Here is a tiny trained network, its code and every weight. The questions are about switching its units off for an input and a class, where a switched-off unit gives its printed mean instead of its output.

import numpy as np


def w(rows, s, z=0):
    codes = np.array(rows[::2]) - 128.0
    scale = np.full(codes.shape[1], s)
    scale[-1] = z or s
    return codes * scale


def norm(h):
    return h / np.sqrt((h * h).mean(-1, keepdims=True) + 1e-5)


def f(y):
    return y / 2 * (1 + np.tanh(0.7978845608 * (y + 0.044715 * y**3)))


def log_softmax(a):
    a = a - a.max(-1, keepdims=True)
    return a - np.log(np.exp(a).sum(-1, keepdims=True))


def net(x, mask):
    res = np.array(x, float).reshape(1, 8) / 4 @ E
    u = 0
    for l in range(2):
        y = f(norm(res) @ A[l][:, :-1].T + A[l][:, -1])
        res = res + np.where(mask[u : u + 9], y, B[l][:, -1]) @ B[l][:, :-1]
        u += 9
    return log_softmax(norm(res)[-1] @ U[:, :-1].T + U[:, -1])


A, B = {}, {}
E = w([
[122,130,131,130,129,138,128],'x0',
[21,137,152,26,134,60,138],'x1',
[136,143,178,144,78,100,68],'x2',
[141,240,159,139,135,114,184],'x3',
[127,127,131,125,129,133,128],'x4',
[109,197,59,138,188,118,51],'x5',
[125,129,131,131,128,134,129],'x6',
[52,160,26,153,1,159,144],'x7',
],0.0053)
A[0] = w([
[103,106,56,105,210,195,220,39],'L0N0',
[116,2,78,100,126,135,42,2],'L0N1',
[38,143,113,178,94,184,127,55],'L0N2',
[141,145,106,86,123,135,126,11],'L0N3',
[114,170,71,139,173,110,47,78],'L0N4',
[132,162,205,125,57,130,24,58],'L0N5',
[125,159,204,144,58,127,26,72],'L0N6',
[123,225,156,109,126,160,163,30],'L0N7',
[100,149,137,35,121,94,118,42],'L0N8',
],0.0077,0.0043)
B[0] = w([
[128,100,54,159,165,5,198,215],'L0N0',
[87,55,148,166,104,133,67,254],'L0N1',
[165,118,131,71,116,79,69,188],'L0N2',
[111,170,119,125,88,80,177,67],'L0N3',
[122,165,93,34,152,221,151,215],'L0N4',
[129,101,50,125,175,63,212,186],'L0N5',
[125,96,52,147,179,80,207,196],'L0N6',
[125,149,174,182,96,85,78,154],'L0N7',
[74,108,129,196,149,189,127,188],'L0N8',
],0.013,0.0023)
A[1] = w([
[34,116,160,85,129,110,137,79],'L1N0',
[123,79,172,101,64,143,190,35],'L1N1',
[63,150,113,223,113,202,169,85],'L1N2',
[142,90,173,128,81,126,198,69],'L1N3',
[112,143,74,99,4,119,138,22],'L1N4',
[198,108,97,158,108,169,124,144],'L1N5',
[159,115,194,104,183,108,124,3],'L1N6',
[125,113,101,118,142,77,166,50],'L1N7',
[138,244,168,158,110,103,181,57],'L1N8',
],0.012,0.0021)
B[1] = w([
[203,189,136,207,45,144,178,252],'L1N0',
[89,161,70,83,138,166,103,197],'L1N1',
[183,129,171,137,156,117,125,163],'L1N2',
[101,174,39,120,189,166,87,209],'L1N3',
[161,102,225,92,224,84,125,239],'L1N4',
[103,201,162,154,56,110,184,208],'L1N5',
[142,117,181,80,140,70,109,202],'L1N6',
[111,137,124,139,129,83,137,219],'L1N7',
[82,9,79,135,79,164,96,237],'L1N8',
],0.015,0.0041)
U = w([
[173,96,222,63,175,67,98,223],'0',
[105,95,27,172,155,36,205,62],'1',
[89,2,105,166,50,173,66,153],'2',
[175,199,155,213,51,176,169,211],'3',
[90,191,38,57,166,215,95,2],'4',
],0.0098,0.00077)

Each question gives the input, the list of numbers given to net, and the class t.
The units are the neurons (one row each of A and B). Each row of codes is followed by its name. A weight is (code - 128) times the scale printed after its matrix; where a second scale follows, it is the last column's (A, B and U).
mask holds one flag per neuron, layer by layer. A switched-off neuron (its flag False) gives its mean, the last column of its row in B, instead of its output. The means were averaged over made-up inputs and are rounded, as every weight is.
A unit's drop is (log p(t) with every unit on - log p(t) with that unit switched off) / (log p(t) with every unit on - log p(t) with every unit switched off).
The circuit of an input: a set's keep is (log p(t) with only the set's units on - log p(t) with every unit switched off) / (log p(t) with every unit on - log p(t) with every unit switched off). Starting from the 12 units with the biggest drops (on a tie, the unit counted first), units are removed one at a time, each time the one whose removal leaves the highest keep (on an exact tie, the one counted first), for as long as the keep stays at least 0.8.
circuit, biggest first: the units of the circuit, biggest drop first
k most important neurons: the k neurons with the biggest drops, biggest first
top k neurons in layer l: the k neurons of layer l with the biggest drops, biggest first
input [3,-3,5,-7,6,8,1,4], class 4: top 2 neurons in layer 0	(L0N4; L0N0)
input [4,7,-5,-7,-6,-2,-1,-3], class 2: circuit, biggest first	(L0N1)
input [-4,1,7,-7,-1,7,-5,3], class 1: 2 most important neurons	(L0N6; L0N5)
input [-6,8,-5,3,4,3,2,-6], class 3: 2 most important neurons	(L1N0; L0N8)
input [2,6,-5,-8,-5,-6,-6,-3], class 2: 3 most important neurons	(L0N1; L1N5; L0N4)
input [4,-8,0,-2,-7,3,-1,-6], class 3: 3 most important neurons	(L1N5; L1N4; L0N2)
input [-1,-5,0,5,-6,-4,-6,-2], class 2: circuit, biggest first	(L1N8; L0N1)
input [5,5,8,-8,1,3,-4,-1], class 1: 3 most important neurons	(L0N5; L0N6; L1N8)
input [6,8,5,-1,-8,-7,3,7], class 3: 3 most important neurons	(L1N0; L0N8; L1N6)
input [-1,-5,6,7,-2,-2,7,-6], class 2: top 2 neurons in layer 1	(L1N8; L1N4)
input [-1,-6,3,-4,-8,-1,-8,-5], class 3: 3 most important neurons	(L1N5; L1N4; L0N2)
input [4,4,8,3,5,7,-6,8], class 0: 2 most important neurons	(L1N4; L0N0)
input [-1,-7,0,-6,4,-2,7,5], class 3: top 3 neurons in layer 1	(L1N5; L1N8; L1N6)
input [-5,3,2,2,6,-3,2,4], class 0: circuit, biggest first	(L1N4)
input [4,-1,2,-3,2,-8,3,-5], class 4: 2 most important neurons	(L1N3; L1N1)
input [-5,-3,-4,-2,0,-5,-4,2], class 4: 4 most important neurons	(L1N3; L1N1; L0N6; L0N5)
input [-3,-1,2,8,3,-6,8,8], class 0: 2 most important neurons	(L1N4; L0N2)
input [7,-2,-5,6,-4,4,7,-3], class 2: circuit, biggest first	(L1N8; L0N7)
input [-8,7,-2,-6,7,5,-8,1], class 3: top 2 neurons in layer 1	(L1N0; L1N8)
input [-3,0,0,2,2,7,-8,-4], class 4: circuit, biggest first	(L0N4)
input [6,-5,1,-2,-4,2,5,5], class 0: top 2 neurons in layer 1	(L1N4; L1N0)
